Here is a tiny trained network, its code and every weight. The questions are about switching its units off for an input and a class, where a switched-off unit gives its printed mean instead of its output.

import numpy as np


def w(rows, s, z=0):
    codes = np.array(rows[::2]) - 128.0
    scale = np.full(codes.shape[1], s)
    scale[-1] = z or s
    return codes * scale


def f(y):
    return y / 2 * (1 + np.tanh(0.7978845608 * (y + 0.044715 * y**3)))


def log_softmax(a):
    a = a - a.max(-1, keepdims=True)
    return a - np.log(np.exp(a).sum(-1, keepdims=True))


def net(x, mask):
    res = np.array(x, float).reshape(1, 8) / 4 @ E
    y = f(res @ A[0][:, :-1].T + A[0][:, -1])
    res = res + np.where(mask, y, B[0][:, -1]) @ B[0][:, :-1]
    return log_softmax(res[-1] @ U[:, :-1].T + U[:, -1])


A, B = {}, {}
E = w([
[196,182,101,80,211,66,77,42,212,74,65,86],'x0',
[146,128,111,146,216,110,63,85,111,11,42,7],'x1',
[54,74,176,206,61,187,137,215,41,151,145,142],'x2',
[97,119,140,212,164,120,47,117,97,34,52,25],'x3',
[102,210,254,196,91,24,23,81,199,132,93,140],'x4',
[158,153,130,126,179,86,101,80,159,75,85,87],'x5',
[111,167,195,143,86,90,107,128,174,186,153,186],'x6',
[71,105,168,216,92,154,96,174,68,116,112,101],'x7',
],0.0048)
A[0] = w([
[107,64,88,85,59,202,251,253,75,251,212,231,230],'neuron 0',
[75,80,188,243,99,152,80,221,42,70,80,47,239],'neuron 1',
[167,158,53,47,221,118,127,31,158,45,103,61,217],'neuron 2',
[178,148,87,79,235,102,121,5,185,66,109,76,243],'neuron 3',
[152,203,194,124,131,41,82,64,219,184,138,197,214],'neuron 4',
[171,140,62,102,230,107,129,69,151,9,102,31,229],'neuron 5',
[92,102,159,207,120,148,99,176,69,110,100,85,173],'neuron 6',
[138,199,193,128,107,74,103,86,199,188,140,201,198],'neuron 7',
[124,163,198,120,85,90,100,86,191,236,162,252,251],'neuron 8',
],0.0047,0.0018)
B[0] = w([
[227,189,23,80,186,255,238,251,80,209,249,252,253],'neuron 0',
[16,147,166,213,122,195,65,208,38,83,166,81,188],'neuron 1',
[241,76,44,45,190,154,124,90,110,103,69,100,193],'neuron 2',
[208,57,91,45,167,96,98,52,139,86,46,81,198],'neuron 3',
[116,153,170,128,68,57,110,62,196,152,106,140,194],'neuron 4',
[162,47,60,97,218,164,76,99,76,40,72,67,191],'neuron 5',
[73,120,152,173,143,165,97,155,91,123,154,103,157],'neuron 6',
[116,160,197,124,67,59,131,103,195,167,120,151,183],'neuron 7',
[132,181,165,96,61,70,142,110,188,218,148,176,203],'neuron 8',
],0.0054,0.011)
U = w([
[115,169,207,123,47,45,123,55,237,178,124,145,220],'0',
[188,75,78,59,205,124,110,42,129,55,55,63,1],'1',
[169,149,88,92,133,200,255,214,100,211,223,212,154],'2',
[21,128,178,244,116,164,82,180,55,64,146,63,156],'3',
],0.0056,0.00034)

Each question gives the input, the list of numbers given to net, and the class t.
The units are the neurons (one row each of A and B). Each row of codes is followed by its name. A weight is (code - 128) times the scale printed after its matrix; where a second scale follows, it is the last column's (A, B and U).
mask holds one flag per neuron, in row order. A switched-off neuron (its flag False) gives its mean, the last column of its row in B, instead of its output. The means were averaged over made-up inputs and are rounded, as every weight is.
A unit's drop is (log p(t) with every unit on - log p(t) with that unit switched off) / (log p(t) with every unit on - log p(t) with every unit switched off).
The circuit of an input: a set's keep is (log p(t) with only the set's units on - log p(t) with every unit switched off) / (log p(t) with every unit on - log p(t) with every unit switched off). Starting from all 9 units, units are removed one at a time, each time the one whose removal leaves the highest keep (on an exact tie, the one counted first), for as long as the keep stays at least 0.8.
units of the circuit, in order: the units of the circuit, biggest drop first
top k neurons: the k neurons with the biggest drops, biggest first
drop of u: that unit's drop, to one decimal
input [-8,3,4,-1,-1,0,-2,6], class 3: units of the circuit, in order	neuron 1
input [0,3,-4,4,3,-4,5,4], class 3: units of the circuit, in order	neuron 1; neuron 8; neuron 2
input [-1,5,3,-3,5,-8,4,4], class 3: units of the circuit, in order	neuron 1; neuron 0
input [4,-7,-4,-3,-8,6,0,-7], class 1: top 3 neurons	neuron 3; neuron 2; neuron 5
input [-4,3,-7,-8,4,2,-7,7], class 1: top 2 neurons	neuron 0; neuron 8
input [0,3,-4,4,1,-1,1,6], class 3: top 2 neurons	neuron 1; neuron 6
input [0,-3,6,-2,3,5,0,-2], class 0: top 2 neurons	neuron 0; neuron 2
input [-2,-8,-4,-1,2,6,-4,-2], class 0: drop of neuron 4	0.1
input [-2,3,7,2,-1,4,2,0], class 3: drop of neuron 7	0.0
input [0,-1,-2,2,4,-6,0,1], class 0: drop of neuron 0	0.8
